Here is a tiny trained network, its code and every weight. The questions are about switching its units off for an input and a class, where a switched-off unit gives its printed mean instead of its output.

import numpy as np


def w(rows, s, z=0):
    codes = np.array(rows[::2]) - 128.0
    scale = np.full(codes.shape[1], s)
    scale[-1] = z or s
    return codes * scale


def norm(h):
    return h / np.sqrt((h * h).mean(-1, keepdims=True) + 1e-5)


def f(y):
    return np.maximum(y, 0)


def log_softmax(a):
    a = a - a.max(-1, keepdims=True)
    return a - np.log(np.exp(a).sum(-1, keepdims=True))


def net(x, mask):
    res = np.array(x, float).reshape(1, 4) / 4 @ E
    u = 0
    for l in range(3):
        y = f(norm(res) @ A[l][:, :-1].T + A[l][:, -1])
        res = res + np.where(mask[u : u + 4], y, B[l][:, -1]) @ B[l][:, :-1]
        u += 4
    return log_softmax(norm(res)[-1] @ U[:, :-1].T + U[:, -1])


A, B = {}, {}
E = w([
[122,108,80,211,144,66,143,150,82],'x0',
[89,113,124,115,122,144,54,153,125],'x1',
[133,129,85,2,116,124,106,134,137],'x2',
[148,177,192,163,118,94,143,230,128],'x3',
],0.0095)
A[0] = w([
[119,137,209,176,172,125,147,79,140,66],'L0N1',
[92,154,189,9,161,174,131,127,169,199],'L0N2',
[147,133,123,182,126,185,189,46,158,36],'L0N3',
[102,158,162,132,97,83,2,175,167,5],'L0N4',
],0.0081,0.0033)
B[0] = w([
[94,31,104,207,150,121,116,145,132,191],'L0N1',
[92,146,76,149,44,40,127,117,44,254],'L0N2',
[65,249,156,134,73,206,127,111,139,193],'L0N3',
[148,215,245,108,142,159,30,105,123,189],'L0N4',
],0.012,0.0067)
A[1] = w([
[160,123,236,117,61,177,106,196,59,38],'L1N1',
[192,117,151,147,203,160,169,157,209,3],'L1N2',
[204,112,126,10,2,38,173,139,101,198],'L1N3',
[120,103,148,152,107,200,189,59,98,78],'L1N4',
],0.0066,0.0025)
B[1] = w([
[92,150,125,141,146,131,93,100,110,189],'L1N1',
[149,116,127,230,129,77,142,147,251,134],'L1N2',
[185,194,53,79,137,109,152,80,87,255],'L1N3',
[156,178,138,115,72,79,28,182,75,172],'L1N4',
],0.011,0.007)
A[2] = w([
[73,189,194,171,143,205,56,149,146,12],'L2N1',
[100,94,92,132,142,49,89,148,123,166],'L2N2',
[135,225,46,104,96,86,110,144,97,253],'L2N3',
[97,104,83,1,85,200,75,63,90,230],'L2N4',
],0.0087,0.0023)
B[2] = w([
[96,159,144,156,96,159,81,81,102,197],'L2N1',
[214,137,195,94,148,188,170,103,108,161],'L2N2',
[89,239,131,116,227,59,172,37,70,248],'L2N3',
[213,66,25,30,255,139,159,170,151,212],'L2N4',
],0.0095,0.014)
U = w([
[166,175,63,36,190,32,182,54,64,227],'0',
[43,181,189,206,25,185,43,101,95,182],'1',
[215,4,85,56,185,195,121,148,181,42],'2',
[135,55,111,90,68,118,134,110,220,3],'3',
[176,2,162,186,134,51,248,216,139,159],'4',
[133,33,102,60,33,97,89,167,216,29],'5',
],0.01,0.0043)

Each question gives the input, the list of numbers given to net, and the class t.
The units are the neurons (one row each of A and B). Each row of codes is followed by its name. A weight is (code - 128) times the scale printed after its matrix; where a second scale follows, it is the last column's (A, B and U).
mask holds one flag per neuron, layer by layer. A switched-off neuron (its flag False) gives its mean, the last column of its row in B, instead of its output. The means were averaged over made-up inputs and are rounded, as every weight is.
A unit's drop is (log p(t) with every unit on - log p(t) with that unit switched off) / (log p(t) with every unit on - log p(t) with every unit switched off).
The circuit of an input: a set's keep is (log p(t) with only the set's units on - log p(t) with every unit switched off) / (log p(t) with every unit on - log p(t) with every unit switched off). Starting from all 12 units, units are removed one at a time, each time the one whose removal leaves the highest keep (on an exact tie, the one counted first), for as long as the keep stays at least 0.8.
units of the circuit, in order: the units of the circuit, biggest drop first
top k neurons: the k neurons with the biggest drops, biggest first
top k neurons in layer l: the k neurons of layer l with the biggest drops, biggest first
drop when u is switched off: that unit's drop, to one decimal
input [5,-6,-7,0], class 1: units of the circuit, in order	L2N4; L1N3
input [-7,7,-6,-2], class 1: top neuron	L1N3
input [4,1,1,4], class 1: units of the circuit, in order	L1N3; L2N4
input [0,7,-2,-5], class 2: top 4 neurons	L1N3; L2N3; L0N2; L0N3
input [8,3,-7,3], class 4: top 4 neurons	L0N3; L0N4; L2N3; L2N1
input [5,-1,-1,4], class 4: top 2 neurons in layer 1	L1N3; L1N4
input [8,-6,-1,7], class 4: top 3 neurons	L0N2; L1N3; L2N3
input [5,-3,-6,-4], class 1: top 2 neurons	L0N3; L1N3
input [4,1,-6,3], class 4: top 2 neurons in layer 2	L2N3; L2N1
input [7,3,-5,-2], class 4: top 2 neurons in layer 1	L1N3; L1N1
input [-2,-5,-4,5], class 1: top 2 neurons	L2N4; L1N3
input [-4,-5,-4,-5], class 1: top 2 neurons	L0N3; L1N3
input [7,2,-5,0], class 4: top 2 neurons in layer 0	L0N3; L0N4
input [5,-4,-8,6], class 4: top neuron in layer 0	L0N4
input [6,-2,-6,8], class 4: drop when L0N4 is switched off	0.1
input [0,3,-3,3], class 1: drop when L1N1 is switched off	0.0
input [6,1,-5,0], class 4: drop when L0N3 is switched off	0.2
input [-6,2,-6,-1], class 1: drop when L1N3 is switched off	0.1
